Here is a tiny trained network, its code and every weight. The questions are about switching its units off for an input and a class, where a switched-off unit gives its printed mean instead of its output.

import numpy as np


def w(rows, s, z=0):
    codes = np.array(rows[::2]) - 128.0
    scale = np.full(codes.shape[1], s)
    scale[-1] = z or s
    return codes * scale


def norm(h):
    return h / np.sqrt((h * h).mean(-1, keepdims=True) + 1e-5)


def f(y):
    return y / 2 * (1 + np.tanh(0.7978845608 * (y + 0.044715 * y**3)))


def log_softmax(a):
    a = a - a.max(-1, keepdims=True)
    return a - np.log(np.exp(a).sum(-1, keepdims=True))


def net(x, mask):
    res = np.array(x, float).reshape(1, 2) / 4 @ E
    u = 0
    for l in range(4):
        y = f(norm(res) @ A[l][:, :-1].T + A[l][:, -1])
        res = res + np.where(mask[u : u + 3], y, B[l][:, -1]) @ B[l][:, :-1]
        u += 3
    return log_softmax(norm(res)[-1] @ U[:, :-1].T + U[:, -1])


A, B = {}, {}
E = w([
[141,79,177,121,123,3,128,62,68,108],'x0',
[82,91,206,50,199,116,143,82,148,109],'x1',
],0.0043)
A[0] = w([
[89,100,133,96,234,142,151,81,157,127,5],'L0N0',
[172,235,71,200,119,160,107,167,162,161,69],'L0N1',
[199,180,77,165,1,146,87,177,95,108,149],'L0N2',
],0.0043,0.00031)
B[0] = w([
[62,111,134,115,105,146,117,93,111,103,196],'L0N0',
[93,175,110,90,135,125,69,95,179,254,243],'L0N1',
[82,134,158,121,152,178,129,151,150,130,254],'L0N2',
],0.0077,0.0046)
A[1] = w([
[41,102,216,76,210,12,170,121,98,53,78],'L1N0',
[128,169,3,87,126,211,166,235,237,154,254],'L1N1',
[184,119,211,77,214,206,138,221,205,145,165],'L1N2',
],0.0025,0.00049)
B[1] = w([
[155,135,136,63,152,209,85,188,209,108,250],'L1N0',
[185,141,3,218,113,4,64,93,67,140,251],'L1N1',
[126,129,160,152,98,71,120,142,51,99,167],'L1N2',
],0.005,0.0027)
A[2] = w([
[111,150,122,171,116,101,104,158,122,175,141],'L2N0',
[106,111,126,151,126,172,192,163,154,93,85],'L2N1',
[254,90,145,122,138,86,142,136,125,90,5],'L2N2',
],0.0073,0.0013)
B[2] = w([
[192,104,171,124,83,104,195,146,129,73,253],'L2N0',
[207,176,108,127,197,15,103,153,122,76,128],'L2N1',
[141,196,2,178,203,115,180,208,59,101,197],'L2N2',
],0.0067,0.0041)
A[3] = w([
[191,201,72,195,104,116,110,163,104,253,18],'L3N0',
[159,184,50,149,189,118,100,71,94,57,88],'L3N1',
[78,238,86,152,191,171,50,118,153,123,2],'L3N2',
],0.0041,0.00055)
B[3] = w([
[157,228,155,49,231,166,2,108,236,140,255],'L3N0',
[73,252,90,162,117,177,179,147,65,247,153],'L3N1',
[206,7,115,203,8,74,158,102,85,183,191],'L3N2',
],0.0048,0.0055)
U = w([
[132,209,7,155,214,89,201,201,45,100,127],'0',
[129,120,113,175,142,137,175,124,138,101,3],'1',
[163,213,116,133,124,140,57,138,225,185,174],'2',
[81,57,48,189,37,147,153,95,61,165,107],'3',
[67,60,208,60,193,149,117,114,153,49,166],'4',
[195,111,220,188,47,90,194,170,132,75,115],'5',
],0.011,0.0059)

Each question gives the input, the list of numbers given to net, and the class t.
The units are the neurons (one row each of A and B). Each row of codes is followed by its name. A weight is (code - 128) times the scale printed after its matrix; where a second scale follows, it is the last column's (A, B and U).
mask holds one flag per neuron, layer by layer. A switched-off neuron (its flag False) gives its mean, the last column of its row in B, instead of its output. The means were averaged over made-up inputs and are rounded, as every weight is.
A unit's drop is (log p(t) with every unit on - log p(t) with that unit switched off) / (log p(t) with every unit on - log p(t) with every unit switched off).
The circuit of an input: a set's keep is (log p(t) with only the set's units on - log p(t) with every unit switched off) / (log p(t) with every unit on - log p(t) with every unit switched off). Starting from all 12 units, units are removed one at a time, each time the one whose removal leaves the highest keep (on an exact tie, the one counted first), for as long as the keep stays at least 0.8.
circuit, biggest first: the units of the circuit, biggest drop first
k most important neurons: the k neurons with the biggest drops, biggest first
top k neurons in layer l: the k neurons of layer l with the biggest drops, biggest first
drop when u is switched off: that unit's drop, to one decimal
input [5,0], class 0: circuit, biggest first => [L0N1, L2N2]
input [8,-4], class 0: circuit, biggest first => [L0N1, L2N2]
input [-4,5], class 4: circuit, biggest first => [L0N1]
input [5,2], class 0: circuit, biggest first => [L0N2, L0N1, L2N2]
input [6,2], class 0: 2 most important neurons => [L0N2, L0N1]
input [0,0], class 0: 3 most important neurons => [L0N1, L0N2, L0N0]
input [8,3], class 0: 3 most important neurons => [L0N2, L0N1, L2N2]
input [-2,2], class 3: top 2 neurons in layer 2 => [L2N0, L2N1]
input [5,-8], class 5: 3 most important neurons => [L2N0, L2N2, L1N0]
input [-1,1], class 3: 4 most important neurons => [L2N0, L3N0, L0N0, L2N1]
input [3,0], class 0: 2 most important neurons => [L0N1, L0N2]
input [-8,8], class 3: 2 most important neurons => [L2N0, L3N0]
input [8,-5], class 0: 2 most important neurons => [L0N1, L2N2]
input [0,2], class 4: drop when L0N1 is switched off => 0.1
input [5,-5], class 5: drop when L0N2 is switched off => 0.1
input [-2,4], class 4: drop when L0N1 is switched off => 0.1
input [6,-7], class 5: drop when L2N0 is switched off => 0.1
input [-7,7], class 3: top neuron in layer 0 => [L0N2]
